Here is a tiny trained network, its code and every weight. The questions are about switching its units off for an input and a class, where a switched-off unit gives its printed mean instead of its output.

import numpy as np


def w(rows, s, z=0):
    codes = np.array(rows[::2]) - 128.0
    scale = np.full(codes.shape[1], s)
    scale[-1] = z or s
    return codes * scale


def norm(h):
    return h / np.sqrt((h * h).mean(-1, keepdims=True) + 1e-5)


def f(y):
    return np.maximum(y, 0)


def log_softmax(a):
    a = a - a.max(-1, keepdims=True)
    return a - np.log(np.exp(a).sum(-1, keepdims=True))


def net(x, mask):
    res = np.array(x, float).reshape(1, 6) / 4 @ E
    u = 0
    for l in range(2):
        y = f(norm(res) @ A[l][:, :-1].T + A[l][:, -1])
        res = res + np.where(mask[u : u + 15], y, B[l][:, -1]) @ B[l][:, :-1]
        u += 15
    return log_softmax(norm(res)[-1] @ U[:, :-1].T + U[:, -1])


A, B = {}, {}
E = w([
[125,138,135,132,130,126,242,53,117,123,133],'x0',
[127,129,128,131,129,127,128,128,130,129,128],'x1',
[128,128,130,127,128,128,128,128,127,127,128],'x2',
[128,110,125,142,109,136,107,113,137,144,250],'x3',
[128,127,127,127,127,128,128,128,128,128,129],'x4',
[248,196,132,113,158,128,121,120,132,140,150],'x5',
],0.013)
A[0] = w([
[93,144,117,130,137,136,140,133,134,117,83,160],'0.n0',
[59,101,128,123,124,124,114,117,126,136,182,121],'0.n1',
[168,144,121,119,124,114,135,138,139,132,94,105],'0.n2',
[197,167,139,111,143,130,121,117,117,133,84,112],'0.n3',
[164,143,121,125,132,126,205,92,130,140,100,106],'0.n4',
[100,121,133,126,131,128,134,131,123,127,19,242],'0.n5',
[135,131,119,125,123,124,249,84,124,130,136,195],'0.n6',
[201,161,132,126,136,133,128,129,118,128,163,2],'0.n7',
[145,118,117,115,134,114,109,139,113,139,98,61],'0.n8',
[101,115,137,110,129,121,158,93,124,127,136,58],'0.n9',
[124,129,125,124,128,125,142,139,143,126,129,80],'0.n10',
[103,127,149,123,134,128,124,135,147,119,129,103],'0.n11',
[122,147,117,133,151,138,108,118,139,135,103,71],'0.n12',
[160,131,141,110,122,133,127,104,117,119,81,55],'0.n13',
[154,164,126,143,137,132,136,140,138,125,58,114],'0.n14',
],0.018,0.0043)
B[0] = w([
[152,141,88,118,159,123,84,104,127,144,178,185],'0.n0',
[111,123,135,146,172,176,112,180,118,111,21,187],'0.n1',
[107,114,136,152,126,158,168,184,110,117,108,171],'0.n2',
[60,134,137,131,124,125,175,200,90,55,75,207],'0.n3',
[187,158,119,32,167,68,99,91,17,92,92,215],'0.n4',
[211,171,111,102,126,44,96,77,147,177,233,248],'0.n5',
[18,157,195,147,188,213,196,8,183,124,110,251],'0.n6',
[161,152,95,130,139,43,87,89,176,184,213,191],'0.n7',
[191,109,132,174,167,175,162,214,163,140,136,151],'0.n8',
[101,73,167,189,94,189,195,212,171,112,221,163],'0.n9',
[132,121,151,137,117,117,133,121,137,126,125,129],'0.n10',
[149,181,79,150,132,125,104,96,87,118,84,143],'0.n11',
[127,121,149,173,105,121,161,165,147,143,130,144],'0.n12',
[116,109,130,132,163,96,150,144,83,114,71,165],'0.n13',
[31,103,125,169,89,191,124,153,158,99,75,197],'0.n14',
],0.014,0.018)
A[1] = w([
[113,92,121,122,67,110,162,187,106,104,122,74],'1.n0',
[133,116,133,142,115,144,188,113,118,113,94,52],'1.n1',
[174,118,101,126,108,71,101,112,135,175,200,57],'1.n2',
[169,147,108,114,112,76,112,171,103,121,111,118],'1.n3',
[148,144,146,97,146,105,143,5,151,170,218,17],'1.n4',
[140,139,158,120,94,133,181,100,143,132,84,2],'1.n5',
[158,76,110,126,66,148,96,175,114,133,85,13],'1.n6',
[98,128,108,167,98,132,121,106,147,147,90,81],'1.n7',
[200,120,115,129,144,119,122,126,128,155,153,115],'1.n8',
[153,161,86,157,84,101,149,99,164,147,188,91],'1.n9',
[100,124,129,155,126,107,151,115,112,116,129,68],'1.n10',
[114,125,163,113,113,144,196,112,125,106,133,55],'1.n11',
[152,132,121,99,76,85,88,123,144,143,160,57],'1.n12',
[119,147,129,117,126,105,142,114,165,132,118,129],'1.n13',
[131,118,148,75,115,129,129,85,119,122,154,52],'1.n14',
],0.021,0.0019)
B[1] = w([
[183,165,116,157,117,86,141,101,164,159,155,148],'1.n0',
[120,121,107,94,124,99,66,80,133,155,199,154],'1.n1',
[93,89,141,79,144,196,108,63,118,136,166,194],'1.n2',
[113,97,152,169,103,175,152,135,174,144,145,163],'1.n3',
[159,175,107,206,87,49,164,252,165,117,98,251],'1.n4',
[116,92,107,112,129,130,74,132,99,125,142,150],'1.n5',
[134,151,111,75,137,79,147,92,72,105,116,148],'1.n6',
[152,145,170,95,108,120,155,90,142,127,182,138],'1.n7',
[90,113,158,130,128,165,124,112,144,126,124,163],'1.n8',
[132,120,131,86,153,137,126,77,83,121,94,178],'1.n9',
[179,125,144,108,125,174,116,117,130,153,101,150],'1.n10',
[158,65,102,89,93,149,42,131,110,155,147,169],'1.n11',
[95,90,155,125,136,186,108,99,126,127,131,164],'1.n12',
[151,108,130,142,101,147,161,116,98,115,96,151],'1.n13',
[175,112,101,134,123,131,129,203,132,143,128,156],'1.n14',
],0.022,0.029)
U = w([
[81,56,161,129,116,221,82,87,154,161,179,179],'0',
[180,170,113,197,91,57,172,210,159,138,127,172],'1',
[126,147,111,38,165,83,103,85,10,89,64,1],'2',
],0.011,0.0019)

Each question gives the input, the list of numbers given to net, and the class t.
The units are the neurons (one row each of A and B). Each row of codes is followed by its name. A weight is (code - 128) times the scale printed after its matrix; where a second scale follows, it is the last column's (A, B and U).
mask holds one flag per neuron, layer by layer. A switched-off neuron (its flag False) gives its mean, the last column of its row in B, instead of its output. The means were averaged over made-up inputs and are rounded, as every weight is.
A unit's drop is (log p(t) with every unit on - log p(t) with that unit switched off) / (log p(t) with every unit on - log p(t) with every unit switched off).
most important unit: the unit with the biggest drop
top k neurons: the k neurons with the biggest drops, biggest first
top k neurons in layer l: the k neurons of layer l with the biggest drops, biggest first
drop of u: that unit's drop, to one decimal
input [-3,-7,-3,7,8,-1], class 2: most important unit -> 0.n5
input [-2,4,3,3,3,0], class 2: top 2 neurons -> (0.n5; 1.n4)
input [-3,2,-7,1,2,4], class 0: top 4 neurons -> (0.n6; 0.n7; 1.n4; 0.n1)
input [8,1,6,-1,-6,8], class 2: top 3 neurons -> (0.n5; 0.n4; 0.n3)
input [-6,3,-3,1,7,-2], class 2: top 2 neurons -> (0.n5; 1.n6)
input [-2,4,-6,2,7,-7], class 2: top 3 neurons -> (1.n4; 0.n6; 0.n1)
input [-1,-5,1,0,4,-2], class 0: top 2 neurons -> (0.n6; 1.n4)
input [-3,2,-3,-6,7,-8], class 0: top 2 neurons -> (0.n6; 1.n2)
input [0,4,3,4,-3,-6], class 2: top 2 neurons in layer 0 -> (0.n6; 0.n1)
input [-1,-1,-8,3,-6,-1], class 2: top 3 neurons -> (1.n4; 0.n6; 0.n5)
input [-3,3,4,2,5,0], class 2: top 3 neurons -> (0.n5; 1.n4; 0.n6)
input [-2,-8,-2,-2,3,-5], class 0: top 2 neurons -> (0.n6; 1.n2)
input [-1,-2,2,3,5,7], class 0: top 2 neurons in layer 0 -> (0.n6; 0.n7)
input [5,8,3,-4,-5,2], class 2: top neuron in layer 0 -> (0.n4)
input [-2,2,1,0,4,-4], class 0: top 2 neurons in layer 0 -> (0.n6; 0.n3)
input [-7,6,-8,2,7,3], class 0: drop of 0.n6 -> 3.4
input [-3,-5,-8,-2,4,-1], class 0: drop of 0.n6 -> 2.2
input [-8,5,7,8,7,7], class 0: drop of 0.n6 -> 4.5
